Here is a tiny trained network, its code and every weight. The questions are about switching its units off for an input and a class, where a switched-off unit gives its printed mean instead of its output.

import numpy as np


def w(rows, s, z=0):
    codes = np.array(rows[::2]) - 128.0
    scale = np.full(codes.shape[1], s)
    scale[-1] = z or s
    return codes * scale


def norm(h):
    return h / np.sqrt((h * h).mean(-1, keepdims=True) + 1e-5)


def f(y):
    return y / 2 * (1 + np.tanh(0.7978845608 * (y + 0.044715 * y**3)))


def log_softmax(a):
    a = a - a.max(-1, keepdims=True)
    return a - np.log(np.exp(a).sum(-1, keepdims=True))


def net(x, mask):
    res = np.array(x, float).reshape(1, 8) / 4 @ E
    u = 0
    for l in range(3):
        y = f(norm(res) @ A[l][:, :-1].T + A[l][:, -1])
        res = res + np.where(mask[u : u + 10], y, B[l][:, -1]) @ B[l][:, :-1]
        u += 10
    return log_softmax(norm(res)[-1] @ U[:, :-1].T + U[:, -1])


A, B = {}, {}
E = w([
[82,165,12,136,120,71,25,113,165,4,134],'x0',
[51,222,125,148,132,153,114,61,34,85,115],'x1',
[143,115,89,197,157,91,145,178,120,123,219],'x2',
[170,97,168,147,50,182,131,39,146,50,153],'x3',
[198,103,139,177,149,184,185,105,160,152,85],'x4',
[163,192,176,159,11,21,166,55,201,145,67],'x5',
[34,113,200,95,103,107,149,178,92,77,214],'x6',
[125,125,87,105,124,86,31,136,96,145,152],'x7',
],0.012)
A[0] = w([
[135,106,119,166,139,158,170,159,83,168,159,55],'0.n0',
[191,151,172,114,92,171,224,57,164,193,27,142],'0.n1',
[117,137,141,148,157,147,158,160,93,106,110,41],'0.n2',
[125,62,192,80,32,139,77,70,120,96,179,143],'0.n3',
[132,121,99,178,147,236,85,51,121,21,119,117],'0.n4',
[90,102,114,125,137,121,118,170,98,87,159,1],'0.n5',
[69,60,132,51,172,212,86,188,101,121,129,143],'0.n6',
[73,214,123,71,126,138,45,63,53,86,95,100],'0.n7',
[190,140,56,177,204,202,125,95,168,87,74,130],'0.n8',
[86,152,137,97,50,89,138,72,204,8,101,121],'0.n9',
],0.012,0.008)
B[0] = w([
[112,172,143,132,108,101,153,162,143,88,121,153],'0.n0',
[175,121,177,49,186,165,140,95,66,163,184,247],'0.n1',
[93,111,112,136,127,151,121,156,123,117,134,131],'0.n2',
[209,150,141,108,156,141,173,115,146,89,172,199],'0.n3',
[145,77,155,9,44,134,147,75,75,194,197,189],'0.n4',
[155,137,170,72,151,166,141,106,104,186,119,145],'0.n5',
[123,127,154,129,226,161,141,222,118,159,147,212],'0.n6',
[88,127,106,109,60,105,43,98,65,114,46,202],'0.n7',
[157,169,128,201,177,125,154,189,209,49,114,194],'0.n8',
[165,188,100,164,150,83,111,155,186,33,83,220],'0.n9',
],0.013)
A[1] = w([
[175,145,187,146,145,204,156,75,115,111,52,99],'1.n0',
[140,89,51,173,149,254,88,94,110,50,157,98],'1.n1',
[105,89,176,177,79,101,163,123,69,181,162,43],'1.n2',
[70,132,55,163,116,185,93,116,92,89,174,96],'1.n3',
[8,110,111,127,123,127,47,93,75,156,85,73],'1.n4',
[108,91,96,94,105,176,145,164,146,112,95,116],'1.n5',
[150,130,173,214,114,182,244,21,156,217,83,2],'1.n6',
[213,68,72,102,163,115,14,132,196,188,113,74],'1.n7',
[90,111,185,209,109,150,220,153,97,89,145,127],'1.n8',
[87,129,92,146,104,109,88,126,159,97,75,139],'1.n9',
],0.011,0.0083)
B[1] = w([
[96,132,141,83,111,128,175,91,141,151,153,254],'1.n0',
[174,201,180,134,126,115,185,128,84,108,141,173],'1.n1',
[186,210,132,157,144,96,126,149,122,120,131,131],'1.n2',
[164,122,147,117,86,123,145,132,55,147,107,162],'1.n3',
[104,137,144,134,77,110,92,142,81,161,51,226],'1.n4',
[118,164,140,136,150,135,115,171,112,140,128,128],'1.n5',
[26,44,198,117,168,149,179,179,35,190,248,191],'1.n6',
[134,133,48,101,70,76,115,99,127,105,69,216],'1.n7',
[165,152,145,129,104,97,126,124,46,112,94,210],'1.n8',
[127,113,179,139,159,125,153,171,69,141,167,227],'1.n9',
],0.014,0.0044)
A[2] = w([
[108,78,96,198,97,90,167,114,215,199,148,2],'2.n0',
[123,82,60,250,139,218,107,139,130,122,92,62],'2.n1',
[183,94,125,147,143,149,109,92,115,148,95,45],'2.n2',
[83,139,126,100,152,177,43,93,145,135,114,31],'2.n3',
[24,114,172,157,116,154,141,131,135,160,143,100],'2.n4',
[74,144,125,247,59,103,144,103,225,75,98,33],'2.n5',
[155,157,161,87,171,142,133,52,176,170,27,118],'2.n6',
[1,94,108,168,92,135,26,96,109,146,85,18],'2.n7',
[48,131,174,158,36,88,186,46,134,100,170,80],'2.n8',
[121,161,125,80,83,146,119,24,126,69,117,82],'2.n9',
],0.012,0.0056)
B[2] = w([
[78,166,170,63,34,72,124,110,27,183,63,122],'2.n0',
[155,169,116,171,150,114,112,110,254,59,87,130],'2.n1',
[164,186,112,121,116,119,169,137,97,96,154,119],'2.n2',
[142,180,177,134,89,149,130,138,73,56,117,130],'2.n3',
[132,204,159,36,70,104,143,109,49,91,162,150],'2.n4',
[127,190,156,224,214,120,129,241,69,118,98,191],'2.n5',
[196,66,124,90,75,92,200,68,114,107,199,221],'2.n6',
[15,155,126,111,105,159,150,177,61,171,55,205],'2.n7',
[188,96,44,154,124,52,89,61,180,70,105,171],'2.n8',
[150,39,45,212,64,114,178,91,183,149,159,254],'2.n9',
],0.0094,0.005)
U = w([
[146,182,110,214,163,95,97,187,194,50,82,180],'0',
[80,79,147,205,120,190,79,55,187,155,116,36],'1',
[23,134,100,118,63,111,47,129,64,165,47,140],'2',
[75,41,29,144,182,133,73,152,224,206,118,2],'3',
[202,134,123,94,57,101,138,3,133,85,155,163],'4',
[74,86,134,192,117,191,104,59,191,154,110,29],'5',
[144,113,221,69,212,211,176,145,95,186,194,174],'6',
],0.017,0.0076)

Each question gives the input, the list of numbers given to net, and the class t.
The units are the neurons (one row each of A and B). Each row of codes is followed by its name. A weight is (code - 128) times the scale printed after its matrix; where a second scale follows, it is the last column's (A, B and U).
mask holds one flag per neuron, layer by layer. A switched-off neuron (its flag False) gives its mean, the last column of its row in B, instead of its output. The means were averaged over made-up inputs and are rounded, as every weight is.
A unit's drop is (log p(t) with every unit on - log p(t) with that unit switched off) / (log p(t) with every unit on - log p(t) with every unit switched off).
The circuit of an input: a set's keep is (log p(t) with only the set's units on - log p(t) with every unit switched off) / (log p(t) with every unit on - log p(t) with every unit switched off). Starting from the 12 units with the biggest drops (on a tie, the unit counted first), units are removed one at a time, each time the one whose removal leaves the highest keep (on an exact tie, the one counted first), for as long as the keep stays at least 0.8.
circuit, biggest first: the units of the circuit, biggest drop first
top k neurons: the k neurons with the biggest drops, biggest first
k most important neurons of layer l: the k neurons of layer l with the biggest drops, biggest first
drop of u: that unit's drop, to one decimal
input [4,0,-5,6,-4,6,8,6], class 0: circuit, biggest first => [0.n9]
input [6,-7,-1,-5,-8,-8,-2,6], class 2: top 3 neurons => [0.n3; 0.n8; 1.n7]
input [1,-4,4,4,1,4,-3,-8], class 6: top 3 neurons => [0.n1; 0.n7; 1.n6]
input [4,5,0,-8,-1,6,-1,-6], class 2: top 2 neurons => [0.n7; 0.n8]
input [0,2,-6,4,-6,-8,-6,4], class 2: top 2 neurons => [0.n7; 0.n1]
input [-2,-7,-4,5,-7,4,-8,-8], class 6: top 2 neurons => [0.n1; 0.n7]
input [8,1,-1,5,4,-5,6,-3], class 4: top 4 neurons => [0.n4; 0.n9; 0.n1; 0.n7]
input [-7,0,8,4,1,3,7,4], class 4: 2 most important neurons of layer 0 => [0.n6; 0.n1]
input [6,-8,5,-6,0,1,6,-1], class 3: top 2 neurons => [0.n9; 0.n8]
input [-4,-2,7,-5,1,1,-4,3], class 0: 2 most important neurons of layer 0 => [0.n0; 0.n4]
input [3,-8,-6,-5,1,0,-4,-2], class 4: top 2 neurons => [1.n7; 2.n6]
input [2,-5,-7,3,8,7,0,-7], class 6: top 3 neurons => [0.n1; 1.n6; 0.n7]
input [-5,6,1,-4,-3,-5,-8,-1], class 0: circuit, biggest first => [0.n8; 0.n1]
input [8,0,-6,1,-1,-3,-3,6], class 2: top neuron => [0.n7]
input [3,-4,-7,-8,-5,-3,-5,-2], class 0: 2 most important neurons of layer 1 => [1.n0; 1.n6]
input [-6,5,-3,-8,-4,8,-4,4], class 4: top 3 neurons => [0.n1; 2.n6; 0.n6]
input [-4,-8,-3,4,-1,-1,-3,5], class 4: 3 most important neurons of layer 1 => [1.n7; 1.n6; 1.n9]
input [-2,7,-6,4,3,-7,-3,8], class 2: top 2 neurons => [0.n7; 0.n1]
input [3,-4,-5,4,-4,2,8,6], class 0: drop of 0.n1 => 0.1
input [7,-7,-2,-5,4,-6,-2,-3], class 0: circuit, biggest first => [0.n8]
input [-2,3,-2,-8,6,-6,-3,6], class 0: drop of 0.n1 => 0.3
input [-4,1,-4,5,-5,2,8,8], class 4: drop of 0.n3 => 5.9
input [1,8,-7,0,1,1,3,2], class 2: drop of 2.n7 => 0.0
